[ 18  39  15 -12  -7 -16 -21 -22  -8 -88 -10 -35 -24   4 -24 -56 -33 -49
 -36  23  16 -13  22   2  12   5  52  21  -3  12  -1  -1]
K_518
[ 33   5  97  61 -36  35  34  18  86  58  42   2  56 -56 -19 -76 -12 -28
   9 -12  37 -31  23 -24 -31 -57  -3 -57  20 -40 -27 -35]
K_858
[ 38   0  88  50 -28  40  29  33  91  61  37  -7  60 -53 -15 -82 -16 -33
  10 -20  43 -24   8 -34 -38 -65  12 -50  17 -36 -32 -33]
K_858
[ 35 -23  52  47 -37  58  40  25 103  55  42  19  55 -55   5 -90  -1 -39
  -5 -30  53   4  10 -22 -63 -79   1 -68  14 -40 -38 -38]
K_185
[-46 -72 -14  56  21  26 -90  64   3  20  19 -19  16  44 -46  29   3 -45
 -29 -14 -21 -72 -36 -11  -6 -18  18 -14   8 -12 -15   7]
K_250
[-39 -65 -15  48  10  40 -87  18  27  32  39  22  -1  34 -21   4  16 -49
 -42   5  16 -41 -22 -22 -21  -9  21 -49   9  -4 -30  21]
K_185
[ 34   3  89  43 -60  44  39  56  81  48  26   6  50 -54  13 -74 -29 -49
  -2 -35  65 -14  14 -20 -36 -71  30 -26  14 -25 -15 -49]
K_799
[-15 -40   1  58  -1  20 -95  45   0  17  14   3  21  42 -70  14 -27 -53
 -47   2 -14 -53 -17 -35 -12 -21  29   2  12  -6   4 -19]
K_250
[-19 -31  43  50  -4  12 -87  -5  -3  31  23  30  16  41 -91  -8 -39 -42
 -35  -5  17 -52 -25 -53 -29 -15  61 -16  10  -7   3   2]
K_973
[ -3 -44  48  64  -7  23 -81 -10  -6  38  37  41  -2  17 -91  22 -32 -60
 -62  -8  23 -42  -1 -53 -16 -32  51   8   5  -5  14  -5]
K_393
[-87 -68 -81  43 -63  27 -60 -37   5  -3  23  10  53  53  76  54  62 -18
  52   7  36 -32 -88 -11   7   1  26 -11  -6  -3 -53 103]
K_8
[ -8 -15  36  50  10  31 -84  24  -1  41  34  22  -7  45 -94   0 -53 -41
 -82  12  22 -66  24 -43  23 -32  30   1  14  -7   8  -4]
K_262
[ 30 -20  70  41 -35  40  20  55  85  49  37 -15  57 -82   2 -79 -16 -19
  -2 -21  35  -5   6  -4 -28 -69  18 -52  21 -36 -19 -54]
K_99
[-54 -68 -61  46 -97  34 -41 -20   0  11   1  -7  36  35  81  77  27 -59
  26  -2  66 -40 -33 -12  33   5 -14 -14  23  -5 -57  58]
K_799
[ 16  11  73  38 -18  61  15  -9  98  75  57  19  58 -33  21 -96  -7  -9
  15 -25  63 -18   0   2 -29 -71  44 -22   2 -50 -23 -14]
K_8
[ 38 -26  68  41 -41  41   3  68  98  44  34 -10  62 -75   5 -91 -15 -29
  -9 -13  31   2   5 -14 -24 -57  23 -57  22 -26 -21 -50]
K_99
[-53 -86 -67  38 -82  30 -80  -9  12 -11   0  -8  53   7  47  76  18 -27
  19  33  17 -34 -29  -9  43   3 -10 -35  12  10 -62  61]
K_99
[ 25  56  30 -11  -2 -25 -19 -37   7 -69  -1 -40 -17   4 -45 -29 -43 -32
 -34  47  -2 -17  49  -9   7  12  44   8 -17  11   2  34]
K_858
[ 18  -4  63  33 -45  60  31  19  95  86  51 -23  51 -26  29 -67 -30 -40
   2 -58  71 -36  13   3 -34 -76  15 -12  12 -49 -17 -41]
K_799
[-61 -90  16  39  19  13 -82  15  18  26  38  -9  14  41 -57  30  -8 -45
 -14 -16   3 -77 -28 -32 -15  -8  27 -31   4 -27 -33  14]
K_973
[  7  37  19 -19 -10 -26 -23 -31   9 -77  -6 -32  -1  11 -42 -35 -34 -37
 -22  12  -9 -17  24 -12 -11  20  80   7 -31  -8  -5  38]
K_973
[-41 -58  23  50  33  25 -80  24  25  34  37 -16   5  30 -40  11  -1 -48
 -33   9   0 -72 -18 -25   6  -6   2 -41   9 -11 -29  19]
K_858
[-52 -60  10  49  22  34 -83  39  -5  18  43  -3 -16  22 -41   8  16 -56
 -34 -19  31 -79 -21   1  18  -7  35 -11  12 -24 -30 -23]
K_518
[  29   -7   78   29   -9   56    6   -3  102   69   57   21   62  -21
    9 -106  -25  -12    5  -25   62  -11   10   -3  -31  -77   36  -16
    0  -38  -14  -17]
K_8
[ -6  92  -1 -21 -11 -11 -15 -61   4 -61   0 -39 -27  -3 -15 -29 -42 -26
 -24  10  -2 -22  16   5 -11 -12  78  47  -5  -9  11  -3]
K_518
[ 20  40   3 -21 -18 -18 -54 -12  -6 -83  -9 -44  -7 -13   0 -42 -35 -17
 -54  28 -24  15  32  16  32  13  53   5 -27  14  19  20]
K_99
[ 39  79  21 -18 -13  -2 -17   5  28 -63  -8 -28 -21   5 -35 -56 -48 -34
 -69  18   1 -23  43 -17  28   6  32  12  -7  -9  26   6]
K_262
[ 13  29  34 -20  -3 -30 -37 -31   4 -67  -7 -38  -1  13 -29 -46 -30 -31
 -17  20  -8 -14  15 -17   4  36  71   0 -27   0  -2  40]
K_973
[-57 -88 -68  47 -78  36 -67 -37  -5  18  32  -3  53  37  55  86  50 -33
  41 -26  10 -52 -70 -23   1  -3  32  19 -20 -14 -53  92]
K_393
[-73 -69 -54  56 -66  33 -71 -35  22 -10  15  20  40  36  70  54  56 -38
  32  11  49 -42 -48 -24  37  10  -6 -33  19 -11 -65  86]
K_8
[ 24 -24  91  45 -35  32  34  40  69  44  29  13  57 -57 -17 -82  -6 -34
  20 -52  51 -15  -4 -27 -48 -59  33 -57  13 -55 -24 -41]
K_973
[-51 -58   4  56  12  39 -94  61  22  23  19 -15   3  29 -28  24  10 -47
 -30 -10 -14 -75 -40  -5  -2  -6  18 -20  11 -22 -21   2]
K_250
[ 12  -2  87  27  -7  54   9  -7 114  71  58  13  50 -31   3 -90 -23 -15
   7 -35  78 -17   5  -7 -28 -79  19 -30   6 -48  -9 -24]
K_8
[ -79  -68 -102   20  -68   30  -69  -26    2    7   10  -11   60   54
   65   77   48  -21   73  -27   12  -61 -105  -24  -15   12   51    2
  -12  -19  -56  106]
K_973
[  9  90  -4 -27 -39  -6 -23 -46  -7 -71 -13 -45 -16  11  14 -20 -63 -49
 -52   6  12 -10   9  -1 -11 -17  79  53 -30  -2  32   6]
K_799
[-48 -45   7  41  20  37 -95  14  -4  17  29   4  -9  31 -29   7  -8 -42
 -26   1  10 -82 -21  -2  15 -18  46   1  10  -2 -31   1]
K_518
[-15 -46  11  58 -14  32 -83   7  13  24  29  43   5  37 -76 -22 -15 -47
 -61  24  25 -26 -22 -35 -49 -25  40 -39   6  16  -9   3]
K_185
[-42 -83 -18  49  23  36 -83  19  23  30  41  13  -4  38 -35   5  10 -54
 -50  12  11 -44 -25 -18 -30 -16  15 -50   9  -6 -32  12]
K_185
[-69 -59 -75  37 -66  21 -65 -37   5  22  26 -21  54  54  44  76  39 -11
  54   7   9 -58 -65 -19   6  12  -4  -8  -3   0 -53  87]
K_858
[ 29 -22  72  55 -43  42  26  75  87  43  24  -9  76 -50  -9 -81  -8 -28
  16 -35  23 -18 -10  -1 -42 -69   9 -44   8 -41 -15 -52]
K_250
[ -6  84  24 -19  11  -7 -28 -72  27 -56  10 -19 -20  16  -7 -51 -31 -21
 -46  23   6  13  22  -5   2   2  86  30 -32  -3  11  49]
K_8
[-62 -58 -72  52 -89  38 -51 -16   6 -27  -7   6  45  20  50  55  42 -54
  41   6  45 -55 -44  -8  38   2   4 -27  17  -1 -81  55]
K_518
[ -4  -5  28  49  -9  38 -76  20  14  42  33  22   0  37 -82  -7 -46 -47
 -88   5  18 -41  18 -45  16 -26  35   4  10 -19   0 -21]
K_262
[-48 -44 -56  38 -65  52 -55   2  32  15   5   0  33  25  52  69  21 -34
   8  -3  24 -65  -7 -27  59  -6 -21 -22  21 -26 -65  63]
K_262
[-55 -59  29  48  28  19 -86  16  38  27  50  14 -12  40 -24  -8  18 -41
 -39   0  25 -39 -23 -28   5   6  19 -29  21 -12 -16  15]
K_8
[  32  -25   54   44  -41   46   15   35   96   50   44   19   53  -54
    3 -102    0  -35  -10  -23   46   11    2  -14  -67  -70   11  -77
   20  -39  -24  -57]
K_185
[-80 -60 -74  39 -61  29 -67 -26  19   9  19   5  41  50  79  50  70 -11
  53   9  29 -29 -82 -18  14  24  30 -10   8  -1 -65  96]
K_8
[  4  -3  41  48   1  35 -63  17  23  52  31  30  -7  32 -79  -5 -50 -39
 -74  22  16 -49  35 -48  20 -17  21   1  26 -12  -2 -11]
K_262
[-59 -81 -97  46 -73  45 -62 -26  15  -4  -4  17  39  34  60  67  56 -40
  25  15  25 -38 -57 -26   4   7 -24 -55  14   6 -78  81]
K_185
[-39 -46  -5  57  19  33 -82  64  15  30  20 -11   9  28 -33  21  11 -48
 -30 -11 -20 -63 -40 -16  -8  -6  30 -12   7 -23 -13  -3]
K_250
[-14 -30  28  52 -12  14 -54  33   0  28  20  15  -3  37 -45   5 -36 -70
 -53  -7  47 -43 -18 -43 -12 -24  17  -8  25  11  19 -14]
K_799
[ 15  -1  88  36 -11  58  10  -9 103  75  53  18  58 -31   4 -96 -17  -8
   8 -22  62 -12   2  -4 -27 -75  35 -29  -2 -40 -24 -19]
K_8
[-53 -99 -62  35 -75  31 -76  -7   5  -7   5 -19  46  13  34  70  19 -22
  15  21  28 -39 -27   4  43   0 -27 -34  11   3 -57  52]
K_99
[ 18  44  14 -15 -12 -20 -18 -17 -14 -93  -9 -35 -23   3 -28 -51 -32 -40
 -33  19   5 -12  26   3  10   5  60  31 -10  12   0  -3]
K_518
[-16 -21  17  55  -6  16 -71   1 -17  13  23  30   1  33 -87 -11 -36 -55
 -49   6  33 -38   0 -30  -6 -31  50   2  23   9  -4 -29]
K_518
[ 13  97  28 -23  -8  -8 -23 -70  14 -58  -1 -44 -10   8 -39 -28 -63 -18
 -40  28 -16 -22  23 -13 -13 -12  57  33 -41   4  18  34]
K_858
[ -66  -58  -99   41  -77   51  -72   -9   11    8   -4  -20   63   54
   71   73   36  -26   50   -9    0  -55 -104   -8   -1   -3    5   12
  -10   -9  -41   83]
K_250
[ 17  40  27 -25  -6 -21 -36 -15   4 -87 -13 -35  -3   5 -27 -48 -31 -32
 -21  14 -21 -31  12 -12  -6  26  80  12 -35  -5  -1  30]
K_973
[ 13  90 -30 -24  -8   0 -20 -79  14 -58  -5 -18 -13  11 -11 -29 -43 -21
 -43  27 -17  -4  13 -11 -39 -18  63  17 -28   3  16  34]
K_185
[  9  90  -6 -22   1   8 -30 -23  13 -62 -21 -48  -6   9 -15 -18 -51 -25
 -33   3 -39 -26  -4   3 -15 -17  67  53 -41 -10  30  25]
K_250
[ 18  37  28 -11  -8 -24 -41 -29  10 -78   3 -49 -23  20 -52 -38 -41 -41
 -51  31   7 -18  47  -7   4  11  37   3 -13  11   5  34]
K_858
[ -57  -83    7   47   11   20 -104   46   10   23   43  -15    2   16
  -44   21    0  -34  -47   10    9  -53  -25    0   12   -6   20  -43
    6   -2  -13    8]
K_99
[-30 -50  37  43   3  13 -82  -5   4  29  23  28  12  45 -91   4 -35 -46
 -39  -6  22 -41 -13 -39 -16 -12  46 -26   0 -10  -7   7]
K_973
[ 21   2  63  26 -24  69  32   5  84  73  45   2  48 -49 -11 -76 -31 -28
  15 -46  83 -33  12  17 -29 -90  29 -11  12 -53 -29 -68]
K_518
[ 14  70  -4 -25 -15   8 -42 -24  22 -64 -20 -33   2  12  -7 -11 -58 -22
 -20  15 -27 -33   7   9 -10 -19  53  50 -34  -2  33  28]
K_250
[-53 -93 -74  42 -84  35 -91   8   2 -21   2 -11  44  14  51  66  33 -26
  13  27   9 -49 -35   4  41  17 -10 -31  10   5 -63  54]
K_99
